[122 117 127 153 130] -> 122, 130

[[129 130 133 128 150]
 [121 126 133 126 146]] -> 129, 146

[148 147 149 151 149] -> 148, 149

[143 129 146 151] -> 143, 151

[[141 116 149 150 132]
 [133 132 110 110 127]] -> 141, 127

[107 116 128 116 116] -> 107, 116

[126 119 124 126 103 131] -> 126, 131
---
[[140 147 100 102 148 122 143]
 [114 127 125  99 146 109 116]] ⇒ 147

[[158 121 152 116 127 143]
 [156 126 146 105 121 138]
 [157 121 151 115 127 142]] ⇒ 121

[ 99  98 102 106 110] ⇒ 98

[[116 135 131 127 120 151 115]
 [109 121 137 117 104 131 151]] ⇒ 135

[116 107 128 139] ⇒ 107

[[150 151 150 149 148 150 146]
 [115 101 101 102 108 116  99]] ⇒ 151

[146 103 112 143] ⇒ 103
---
[134 101 104 117] result: 117
[156 154 133 158] result: 156
[140 103 123 151] result: 140
[153 130 132 155] result: 153
[129 155 137 133] result: 137
[123 141 120 102] result: 123
---
[[103 103 152 132]
 [153 153 104 124]
 [107 107 149 130]] | 152

[[153 139 115  99]
 [149 138 116 102]
 [142 140 118 110]] | 115

[[148 138 117 142]
 [148 110 144 152]
 [126 145 119 124]] | 117

[[102 150 130 127]
 [122 138 122 132]
 [154 111 123 130]] | 130

[[153 126 128 130]
 [136 152 128 105]
 [119 127 128 129]] | 128

[[105 121 130 126]
 [101 119 131 126]
 [115 123 129 127]] | 130
---
array([[118, 128, 130, 138, 129, 113],
       [131, 125, 151, 133, 140, 127]]) → 113

array([[143, 115, 127, 122, 132, 114],
       [126, 150, 117, 125, 149, 123],
       [100, 148, 109, 109, 157, 124]]) → 123

array([[137, 153, 127, 123, 119, 123],
       [124, 125, 123, 137, 119, 119],
       [118, 107, 129, 130, 123, 129]]) → 119

array([[139, 127, 131, 146, 124, 124],
       [145, 123, 131, 153, 121, 122],
       [121, 120, 129, 124, 125, 132]]) → 122

array([[107, 122, 136, 125, 130, 124],
       [103, 117, 134, 114, 129, 125]]) → 124

array([[148, 110, 141, 113, 148, 113],
       [148, 103, 109, 111, 146, 149],
       [112, 102, 153, 140, 142, 136]]) → 149

array([[154, 106, 149, 111],
       [116, 122, 109, 113],
       [123, 129, 118, 123]]) → 113

array([[128, 136, 115, 107, 129, 144, 128],
       [125, 135, 123, 108, 134, 138, 132],
       [133, 130, 122, 107, 131, 147, 126]]) → 132

array([[127, 113, 155, 106],
       [146, 128, 117, 125]]) → 106
---
[[141 125 134 125 144]
 [154 146 129 143 152]] ⇒ 146

[145 128 123 155 147 131] ⇒ 128

[118 116 151 123 114] ⇒ 116

[153 141 116 137 138 126 126] ⇒ 141

[104 118 153 149] ⇒ 118

[[107 127 116 124 135 142]
 [137 111 122 135 116 145]] ⇒ 111

[[133 113 130 115 150]
 [131 111 130 114 149]
 [115 122 121 116 138]] ⇒ 122
---
[[110, 108, 116, 131, 120, 109, 116], [127, 129, 132, 134, 149, 125, 136], [125, 125, 138, 146, 142, 146, 122]] ==> 125
[131, 133, 156, 128, 126] ==> 131
[119, 105, 111, 141, 148, 137, 149] ==> 119
[136, 138, 146, 135, 112, 150, 116] ==> 136
[133, 108, 157, 127] ==> 133
[128, 145, 124, 154, 129] ==> 128
[131, 141, 156, 135, 111] ==> 131
[130, 131, 119, 133, 121, 101, 126] ==> 130
[104, 132, 123, 105] ==> 104
---
[[129 129 146 150 132 110]
 [113 113 129 130 147 127]
 [128 128 127 128 128 128]] => 127

[[135 146 132 114 114 127 133]
 [138 145 126 122 136 137 125]
 [150 130 128 122 122 117 131]] => 128

[[123 121 153 118 147]
 [128 138 146 125 146]
 [129 116 140 127 136]] => 140

[[127 133 107 125 118 138]
 [128 129 127 128 127 130]
 [127 130 121 128 123 134]] => 121

[[124 118 131 124 119 123 103]
 [133 136 125 132 137 134 141]
 [136 141 127 137 140 132 152]] => 127

[[114 129 143 110 129 103]
 [124 134 129 125 139 117]
 [119 127 137 121 129 123]] => 137

[[132 118 139 137 122 135 151]
 [143 138 115 115 131 141 135]
 [132 144 132 128 148 115 127]] => 132

[[117 141 132 126 129]
 [106 146 125 119 127]
 [120 138 130 126 129]] => 130

[[128 106 132 129 120 120]
 [132 109 136 134 119 122]
 [129 106 129 131 121 120]] => 129
---
[[106 122 126 120 136]
 [121 137 106 108 107]
 [150 141 152 108 137]] >> 137

[[124 122 127 136 155]
 [122 117 127 130 155]
 [132 124 103 154 155]] >> 155

[[127 127 128 126]
 [113 109 108 155]
 [128 128 128 128]] >> 128

[[143 140 136 106 129 133]
 [141 139 139 107 127 134]
 [131 142 127 109 135 130]] >> 130

[[103 119 139 116 105]
 [109 121 136 121 101]
 [107 120 138 121 102]] >> 102

[[132 135 126 134 129 127]
 [129 123 135 116 103 130]
 [127 146 134 131 106 125]] >> 125
---
100	112	146	107	145	105	128 -> 145

153	122	132	129	131	136	147
110	141	126	130	141	121	122
120	128	124	133	128	129	133
-> 131

119	133	118	113	123	122	121
136	149	133	119	138	144	114
129	128	127	125	127	128	131
-> 123

134	114	131	119	139	101	129 -> 139

125	155	128	138	143	138	119 -> 143

133	115	110	136	156	143	120 -> 156
---
[158 124 136 128 111 118 123] result: 136

[[134 137 129 122 105]
 [137 137 130 124 105]] result: 130

[142 117 146 105 131 116 109] result: 146

[113 117 106 108] result: 106

[[134 125 125 110 132 121]
 [113 131 135 151 128 116]] result: 135

[124 142 108 101 115 116] result: 108
---
[[123 133 126 133 134 129 128]
 [124 114 153 123 106 115 133]]: 123, 133

[135 156 129 123 134]: 135, 134

[115 157 102 137 106 138]: 115, 138

[147 135 134 107]: 147, 107

[116 154 135 117]: 116, 117

[117 118 154 103 139 157]: 117, 157

[129 115 135 150]: 129, 150
---
[[144 113 131 140 144]
 [148 109 130 143 148]
 [152 133 106 117 148]] => 140

[151 155 146 140 153 156 133] => 151

[114 121 107  99 109] => 109

[108 157 105 109 150] => 109

[108 103 127 149 113] => 113

[129 143 146 132 138 136 104] => 136
---
[142, 118, 146, 107, 135] --> 107

[[101, 126, 125, 114],
 [137, 133, 129, 127],
 [128, 128, 128, 128]] --> 114

[154, 146, 157, 98] --> 98

[[119, 143, 136, 151],
 [100, 115, 139, 136]] --> 151

[[112, 111, 101, 128, 140, 131, 119],
 [115, 115, 99, 128, 126, 117, 118]] --> 128

[[122, 134, 152, 129, 140, 125, 131],
 [129, 116, 120, 123, 128, 127, 126]] --> 129

[117, 156, 135, 138, 102, 140] --> 138
